Here is a tiny trained network, its code and every weight. The questions are about switching its units off for an input and a class, where a switched-off unit gives its printed mean instead of its output.

import numpy as np


def w(rows, s, z=0):
    codes = np.array(rows[::2]) - 128.0
    scale = np.full(codes.shape[1], s)
    scale[-1] = z or s
    return codes * scale


def f(y):
    return y / 2 * (1 + np.tanh(0.7978845608 * (y + 0.044715 * y**3)))


def log_softmax(a):
    a = a - a.max(-1, keepdims=True)
    return a - np.log(np.exp(a).sum(-1, keepdims=True))


def net(x, mask):
    res = np.array(x, float).reshape(1, 5) / 4 @ E
    y = f(res @ A[0][:, :-1].T + A[0][:, -1])
    res = res + np.where(mask, y, B[0][:, -1]) @ B[0][:, :-1]
    return log_softmax(res[-1] @ U[:, :-1].T + U[:, -1])


A, B = {}, {}
E = w([
[23,48,92,142,191,135,155,75,203],'x0',
[116,122,135,128,134,138,119,125,115],'x1',
[122,110,183,84,136,154,19,167,205],'x2',
[116,122,138,131,129,140,120,124,117],'x3',
[134,120,120,2,67,168,149,62,125],'x4',
],0.01)
A[0] = w([
[50,88,95,121,193,128,193,24,198,128],'n0',
[138,121,140,5,104,144,63,102,190,5],'n1',
[134,131,113,200,160,117,172,141,86,212],'n2',
[134,136,110,240,173,108,192,152,67,234],'n3',
[116,130,131,166,151,118,77,178,174,124],'n4',
[134,130,152,180,158,116,48,204,176,154],'n5',
[125,130,111,75,92,122,222,39,66,141],'n6',
[136,126,132,99,113,124,152,103,71,169],'n7',
[169,134,117,105,94,131,131,163,79,244],'n8',
[131,118,136,68,132,132,98,127,122,130],'n9',
[103,103,118,132,168,127,115,137,184,121],'n10',
[82,98,128,143,188,124,139,87,193,176],'n11',
[180,158,146,131,100,124,65,223,84,254],'n12',
[96,121,113,148,130,138,128,158,159,113],'n13',
],0.015,0.0048)
B[0] = w([
[113,5,78,112,125,145,164,200,157,250],'n0',
[24,120,163,96,87,86,98,131,144,203],'n1',
[61,135,153,93,99,109,113,123,144,200],'n2',
[35,132,164,83,84,99,101,122,149,237],'n3',
[177,110,115,191,155,149,123,115,120,182],'n4',
[222,77,131,137,154,142,123,161,119,212],'n5',
[198,146,83,131,162,177,196,138,101,226],'n6',
[168,182,105,137,137,119,147,96,130,171],'n7',
[139,195,157,107,144,142,124,78,108,194],'n8',
[93,158,133,123,115,116,134,123,135,158],'n9',
[123,118,127,208,137,129,104,100,114,174],'n10',
[117,115,94,224,146,121,105,106,129,208],'n11',
[194,96,167,2,121,124,137,163,125,234],'n12',
[132,128,117,168,132,118,118,121,124,150],'n13',
],0.024,0.019)
U = w([
[74,182,194,70,70,76,92,78,139,252],'0',
[195,62,96,96,178,185,168,187,137,168],'1',
[3,99,101,161,89,93,108,113,193,97],'2',
[166,110,97,226,211,152,85,96,132,23],'3',
[184,213,106,129,177,177,172,46,82,68],'4',
],0.0077,0.0012)

Each question gives the input, the list of numbers given to net, and the class t.
The units are the neurons (one row each of A and B). Each row of codes is followed by its name. A weight is (code - 128) times the scale printed after its matrix; where a second scale follows, it is the last column's (A, B and U).
mask holds one flag per neuron, in row order. A switched-off neuron (its flag False) gives its mean, the last column of its row in B, instead of its output. The means were averaged over made-up inputs and are rounded, as every weight is.
A unit's drop is (log p(t) with every unit on - log p(t) with that unit switched off) / (log p(t) with every unit on - log p(t) with every unit switched off).
most important unit: the unit with the biggest drop
top k neurons: the k neurons with the biggest drops, biggest first
drop of u: that unit's drop, to one decimal
input [-4,-3,1,-2,6], class 0: most important unit	n1
input [1,2,7,0,-7], class 3: top 3 neurons	(n0, n4, n10)
input [0,5,4,-8,7], class 0: top 2 neurons	(n0, n11)
input [8,-6,1,6,4], class 2: top 4 neurons	(n12, n5, n11, n1)
input [-8,-7,-3,7,1], class 4: top 3 neurons	(n0, n1, n8)
input [-4,-8,0,7,-6], class 0: top 4 neurons	(n0, n3, n6, n2)
input [-5,-5,0,-2,2], class 4: top 2 neurons	(n0, n3)
input [-1,2,-3,8,1], class 4: top 2 neurons	(n0, n1)
input [0,-3,4,-6,8], class 0: top 2 neurons	(n0, n1)
input [2,-4,1,4,-7], class 3: top 2 neurons	(n5, n4)
input [-3,-2,5,-6,1], class 0: top 3 neurons	(n0, n1, n6)
input [-5,3,0,4,-8], class 0: top 3 neurons	(n3, n0, n6)
input [4,2,8,-5,1], class 2: top 2 neurons	(n1, n6)
input [1,4,5,-4,7], class 2: most important unit	n12
input [1,-5,-8,8,-5], class 2: top 2 neurons	(n12, n8)
input [2,-5,4,-5,5], class 2: drop of n2	0.0
input [-1,6,-4,-6,1], class 4: drop of n6	0.2
input [-2,-6,-1,7,5], class 4: drop of n0	0.1
input [-1,7,-4,-8,0], class 0: drop of n3	0.1
input [-2,-2,-8,-1,-2], class 0: most important unit	n3
